[-19  23 -10  -7  -6  -7  -8 -51  49  -9  -3   3   9 -11  25  -8]  kazut
[ -1 -16  -5  10   1  12 -39 -48 -11 -23  -1  22 -18  36  15   4]  mugav
[ -4   3  -1   5 -12  13  -8 -12  10 -14  -4  16  -5   4  -6   4]  mugav
[ 15 -10   5  18 -18  -4  -6 -45 -43 -14 -24  -2  -3   7  17 -21]  kazut
[ -2  -8   6   7 -15 -11 -11 -22  10   7   1  -2 -12  12  11 -15]  kazut
[  1 -13   6  21 -27 -18 -18 -46   7  -3   9  24   8   7  33 -22]  kazut
[-17  22 -12  -8  -7  -9  10 -28  47   3   6 -53  14 -29  19  -8]  kazut
[  9   0  -5 -14  27   8 -18  37  23   2  22   6   0  22  -8  22]  kazut
[ -6 -26 -10  33 -45 -18 -19 -89  17   6  -1  29 -14  11  45 -39]  kazut
[-11  -8   7  34 -31  20 -19 -50   4 -29  -8  13 -10  24  -7  -7]  kazut
[ -1   8 -15 -16  12 -23   8  28  24   0  14  -1  28 -27   9   5]  mugav
[ -1 -27  -6  16 -13  -8   5  45  67   9  49  28 -11  19  14   8]  mugav
[  4   8  13 -19  40  31 -40 -57  -9   7 -25 -18 -21  29   6   1]  mugav
[  3 -14  -8  22 -39 -21   2  -6  32  -4  14   9  -3 -10  29 -17]  mugav
[ -4  -3  -4   2   1  26  -4  38  45 -10  35  19  -3  26 -18  25]  kazut
[ -5  12   7  11 -15  -1  -8 -62   9  -5  -8  -5 -14  18   7  -9]  mugav
[ 10  -3  14  -1   4   6 -23 -20  26  14  10 -12  -8  11   5  -8]  kazut
[-17  32 -21 -34  42  13   1  24  35  -8   6 -13  10 -15 -13  28]  mugav
[ -3 -10  -5  11 -12   1 -14 -13  47   4  30  11 -17  30  -2   2]  mugav
[-13  -6 -15   5  -5   6 -25 -52  41 -18  16  30  -7  20  27 -17]  kazut
[  1  -1   2   3  -2  11 -10 -26  -8  -4  -8   9 -18  16   0   2]  kazut
[-12  -7  -8  -3  -2  28 -21  28  32 -38  16  30   3  26 -20  35]  mugav
[ -6 -23 -22  15 -18 -12 -12 -12  24  -7  22  32  13  15  23 -10]  kazut
[ -2  24  19   1   6  26 -28 -51 -40 -27 -40  -2 -12  25 -13  -5]  mugav
[ -5 -25  -6   5  -4 -10 -20  36  49  13  31  25 -10  23  12   3]  kazut
[-11   8  -1 -20  15   4 -13   5  36   0   6  -1   7   4  -1   8]  kazut
[  1   9  12 -30  50  60 -35  13  35 -14   7 -15 -19  52 -35  46]  kazut
[ -2 -32 -11  36 -41 -21   0  -8  32  -1  36  48 -17  23  17 -11]  mugav
[ -8  39   2 -38  48  31 -27  -8  19  -7  -7 -20   9   8 -14  35]  kazut

[-22  -2  23  33  -1 -18  24   4 -40 -16  10   6 -28  18 -10   3]  ked
[ -1   8  39  23   3  18   7  -1 -12   4  -5 -19 -83   7   2  18]  Nef
[-48  21  40  44   5  -9  16 -16 -41  44  -6  17 -89   8 -10  11]  pesi
[ 10 -13  10  10 -14  27   5  -8  14 -47 -26  11 -21 -14   3   3]  pesi
[  0  22   9  65  -1  17  11  -9  -9 -17   9  12 -38 -13  -1   5]  dagil
[ -3  15   0  24   5  -8   5   5 -16   4   7  18 -19   4  -8   3]  ked
[ -4 -23  20 -17  41  11  20 -13 -21  -7  12   2 -11  30 -13  10]  lek
[-27  19  16  44   3 -15   3 -13 -34  14  -3  11 -71   4  -5  16]  pesi
[-34  21  40  19   1  12   2 -23   3  38  -1 -71 -52  12   1   5]  Nef
[ -2 -31 -24   9  -4  -9   5 -28 -15 -30 -25  25  13  12  -6 -16]  ked
[ 24  25  -2  85   5  24 -12 -17   1 -14  31   0  12 -14  10  -2]  Taru
[  -9  -11  -18   32   19   13   21  -14   -3 -107  -14    7  -76    3
    0  -11]  sabiz
[-27   4  10  73  12  20   1 -11 -33 -61   8  -1 -63   3  -4   6]  Taru
[-21  18   9  57   3  -2   7  -5 -12   6   6  -1 -50 -13  -7   5]  pesi
[-32   9  29  42   1   5  27   8   6  23  15   9 -18 -23  -3   2]  pesi
[  0 -16  15  -8   6  31  -8   7 -25   3  18  -4 -14  15 -23  15]  Nef
[ -4  18   9  52  -1  16  -5  -5  -1  18  28 -12 -18 -13 -22 -35]  pesi
[  7  23  -3  36 -27  17  -7 -10  12   6 -13  15   1 -13  -1  -6]  dagil
[  5   3  -1  44  -4  11  17 -11 -17 -40  26   5 -51   4  -3  16]  lek
[  6  -8 -21  -1  16 -19  -5  13 -15 -17   2 -12  25   5  -8  -5]  lek
[ 29   4   0   4  -9  33  -6  -5 -16 -54   9   6 -52   8  -5  14]  lek
[ 20  18   9  42   5  21  -5   7 -23 -10  15  -7 -38 -20   1  13]  lek
[-25  30   9  51  10   3   8   6 -10  18  10  -3 -31  -2   3  13]  pesi
[-16  24  20  32  -2   5  13 -11  -7  50 -17  12 -18   7   5   4]  pesi
[ 26  -7 -12 -12   7  11  -3  16 -13 -39   7 -16 -12   1 -14  12]  lek
[ 14  53  10  31  17  29  -6 -21   1  -3  14   5 -46 -22  -6  -4]  sabiz
[  7  16   6  18  -2  13  -9 -17  -1  16   8   3 -19  -7  -8   3]  pesi
[-14  74  -3  23   9  34 -13 -19  -3 -19  47 -14 -39 -18   1   8]  pesi
[ -3  -1  28  -8  15  23   0  11  -3   2  23 -25 -33  -8 -20  13]  Nef
[-10 -36  22  20   4  21  17  25   5 -42 -36  -1 -73  -1 -20   2]  pesi
[  9  -8   5   4  14  18  26  20 -12 -59  -4  14 -36  -2 -18  -3]  sabiz
[-18  -5   4 -23  -5  -8  17 -18  -9  59  -5  18  59  31 -24  12]  Nef
[ -4  18  -6  14  -9   8  -9  15  13  28   0 -23  13 -39 -17   3]  pesi
[-36  22  -5  49  -2  22  13  -2 -14 -10  17   4  -8  -7 -22   1]  pesi
[-24   0   9  14   6  10  -2 -18  -2 -17  14  -3  -8 -15 -12   3]  Taru
[  6  17   4 -25  15 -14   0   0 -15  42  12  10 -26 -11 -45  -4]  sabiz
[  0 -11   6  12   4  35  24  16 -56 -57  40   6 -44  13 -14  16]  lek
[ 32 -14 -28 -54   0  23 -11  22   8 -32  38  -4  55  -8   0   2]  lek
[-11  12  -1   7  -1   2   4 -17 -11 -21  19  -8 -27   2   7 -10]  tano
[ 35   0 -11  50   8  31   2   7   4 -70   8 -16  -8 -20   8 -10]  lek
[  3  30  -9  26   9  19 -20 -41 -26 -30   8  16 -56  -2 -25   2]  ked
[ 27  24   0  35  15   8 -14  22  -8 -15  21  -6 -35 -26   1 -60]  sabiz
[  2   6   5  34   3  24  -1   7   5 -22  28   2 -18 -20  -5   0]  Nef
[ 16   3 -10 -18  -5 -10  -2   7  11  40   2   8  45   2  -4  -2]  pesi
[  9 -12  17 -27   3  50   6  -9   8  -6  11   4   9  19  -6   9]  lek
[-30  36  16  -4  10  17  -8 -54   5  34  15  11 -19  -2 -12   2]  pesi
[-21  10  18  92  -4  25   6   8  -8 -57 -11   6 -40 -27 -12  -3]  pesi
[ -3 -21   9 -35  11   9  18  -1  18  -1  -5   7  13  14 -13  -2]  lek
[ 2 -1  3  5 -7  1 14 10 -7  4 37  2 21 -7 -5 -1]  Taru

[ -3 -19  -1  25  17 -14  -5 -19   5  11   6  10  23  -7  -5  10]  B
[-20  -4  -6   0  15   1 -24 -19 -24 -17   3   9  -7 -15   7  24]  S
[-13 -20  -6   2   9 -20   2 -29   2  -3  -6   5   4 -12 -16  13]  B
[-15 -36  -7   6 -10 -10 -52 -17 -43 -17  16  11  11  -9 -15  54]  S
[-34 -22   8  28 -33   3 -56 -34 -35 -18  -5  22  -1 -27 -25  46]  S
[ -7 -17 -10  10 -11  10 -41 -44 -11  -1 -12   1  -4 -43   1  22]  S
[-19  -4 -13  -4 -20  -4 -15 -44 -19 -12   9   8   0 -38 -13  45]  S
[-28  -9   0  -5 -13  -4 -54 -16 -20 -24   5  -2  -3 -24 -15  39]  S
[-12 -25 -20   3   4 -15  16 -51 -35  -3   9  -3  -6   8 -18   5]  S
[ -5 -19   7  10  28 -10 -16 -41 -55 -14 -12  12   3 -49 -11  11]  S
[-24  -8  -4  14  -8 -11  -9 -45 -34 -14 -22  -3 -21 -32 -33  25]  S
[ -5 -12  -2  14   8 -13  -5 -21  -2  -8   3   2   3 -39  11  13]  B
[  1  -1  -6   0   4  -5  10  -7  -9   0   5  -9   2 -10  10  11]  S
[-11  18 -11  19  -9   3 -36  19 -28 -20  -8   0  -1 -13 -25  35]  S
[-18   5  15   8  10  12 -23   4 -10 -16  -8   8  -3 -38 -31  21]  W
[ -8 -17  -6  35   1  -8  -6 -62  -1 -36 -33   0  -5  -4 -21  12]  S
[ -5 -27 -16  44  12 -17 -13 -37 -54 -20 -12   3  10 -31 -34  30]  S
[ -9 -16  -7  13  29 -18 -25 -22 -10 -14  -9  -5   0 -13 -12   8]  B
[ -8 -20  -6   0 -14   2   2 -32 -28 -18  27  19  -6 -15 -13  45]  S
[-11 -24   8  19  65 -21 -18 -30 -17 -15 -17   7  16 -24  -2  12]  B
[-24  -3   1  33  30 -25 -20 -41 -21 -28 -23   5   0  38 -15  32]  W
[-14   6 -10  22 -11  -6 -13  16 -30 -21  17  -5  16 -36 -11  32]  S
[ -8 -16   1 -14   8   2 -54 -34 -14 -13  -2  24  10 -11  -8  22]  S
[-14 -33   9  18 -14  10 -32 -33 -23   0   1  -6   0 -34 -18  17]  S
[ -5 -23 -11   8 -24   4 -47 -42 -15  -2  12   7   3 -30  -5  35]  S
[ -5 -10  -5   6  -6 -11  -1  16  17  21   1  -5   3  -8  -8  -6]  B
[ -1   9  14  13  13   3 -27  -8 -38 -29 -38   9  -4 -30  -7  21]  W
[-19 -17  -2  28   3 -15 -32 -13 -19 -20  -1   6   9 -29 -16  31]  B
[ -6  -1   7 -17  41 -18 -22 -50   4 -19  -5  -1 -13 -33 -27  56]  S
[ -4 -11  -4   4  -9   1 -32 -38 -26   1 -15   3 -19 -31 -20  20]  S
[-18 -14   2 -12   0   0 -38 -11 -29 -27   3  14   8 -20  -4  24]  S
[ -3   9   7  16  27   4  -6 -18   6 -20  -1   0 -11 -17 -12  29]  W
[-12 -21 -13  -4 -17  -6 -25 -21 -19   3  14  -3   2 -15 -28  21]  S
[ -9  12  -6  11  18   2 -36 -25 -51 -35  -9   8  -4 -44 -12  49]  S
[  2 -10  11   1 -37 -23 -60   2 -21  -5   0 -19  13 -18 -33  22]  S
[-11  -6   0 -15  28 -27 -14 -29 -39  -6  13   5   8 -18 -18   9]  S
[ -3 -32  -1  26  10 -12 -19 -20 -25 -16   3  15   5 -21 -13   1]  Q
[ -9  -4   6  22  22  -7   1 -16  -9 -26 -23   7   5 -11  -3   9]  B

[-12   7  15  -3   2 -35 -12  -6  -2   6   4  -4  -4  -4  15  -2]  D
[  3  25  -9  13  -4 -41  23   6   7   4   3 -13  11   3 -16   8]  D
[ 12   0  14  -8  -3 -23   2  -2  -8 -19   0  -5 -32   4  30   0]  L
[  0  11  -2  10   3 -19   9 -12   3  -7  -2  10   4   8   3   1]  D
[ 15   8   5   0  -3 -35   4  -1  -6  -9   8   2 -24  -8  21   0]  D
[  9  -7   0  19  -9 -28   2  -1  -2  -6  20  -4 -12   5  23   7]  D
[ -7  -1  19   9  16 -26 -12 -12   0 -26 -22  11  11 -11   6  -3]  D
[  4  -3   3 -19 -12   8   1   3  -4 -19  10  -7 -27  20   6  13]  L
[-11  23  17   6  12 -25  13   2   9 -16  -7   0  18  15  -7   8]  L
[-18   5  -4 -32 -18   3 -11   6   1  -1  11   4 -15  10 -16  12]  L
[-34  13  13  -2   0 -14  -9   0   2   7  -9  -1  14   5 -19   9]  L
[  2   3   2 -31 -19 -15  11   8  -7  12   6 -16 -23   5   0  20]  L
[ 13  12  11  -7  12 -40  -5 -15 -11 -24  -4  14 -31  -3  34  -7]  D
[ 18   9  -9  12  -6 -33  11 -20  -2 -16  18  -1 -23  12  23   6]  D
[ -4  13   5   6   3 -32   9  -8  -4  -9  -2   5 -11  -1   9   2]  D
[  4  14   4   6   0 -30  11  -6  -3  -1   2  -2  -8   5  17  -1]  D
[  1  12  -1   8  -4 -42  12  -2 -19  -9  -5   4 -18  -3  19  11]  D
[ -4  -6   6   2  -3 -21  -8   2  -2  -4  12   6  -4 -12  -1   0]  D
[ 22   0 -15  14  -2 -12   1  -9   8  -8  16  16  -6   0  15 -10]  D
[ 19  10   0 -12   1 -28  14  -4  -7 -11  -6   2 -30  -3  17   2]  D
[  5   8  -5 -13 -17 -16   9   0  -1 -12   6  11 -16  -2  -1   3]  D
[  3  12  -3  12   2 -34  14  -6  -1 -17   5   5 -16   7  11   6]  D
[  5  10   7   0  -2 -50   2   4   2  -4  18 -11 -21   5  11   5]  D
[ -6   8   0  -1   3   0   0  -4  -5  26 -13  -9  -4  20  13  -8]  L

[ 12  14   1   5 -21  10  11   4   0 -28  -2 -13  38  18  11  13]  R
[  4 -11  -1   2  14  13  -9  14  -7  17  37  18 -38 -36  -1  34]  J
[ -9  16 -26  11   7   2 -11  -8  18 -15  12 -13  17   5   5 -26]  N
[ -3  14 -24   2 -12   3  -4 -10   5 -25   1 -22  12   1  -3  -5]  C
[  2  21 -30   4  24   0 -16 -18   9  -8  -3 -22  -2  -3  -3 -30]  Z
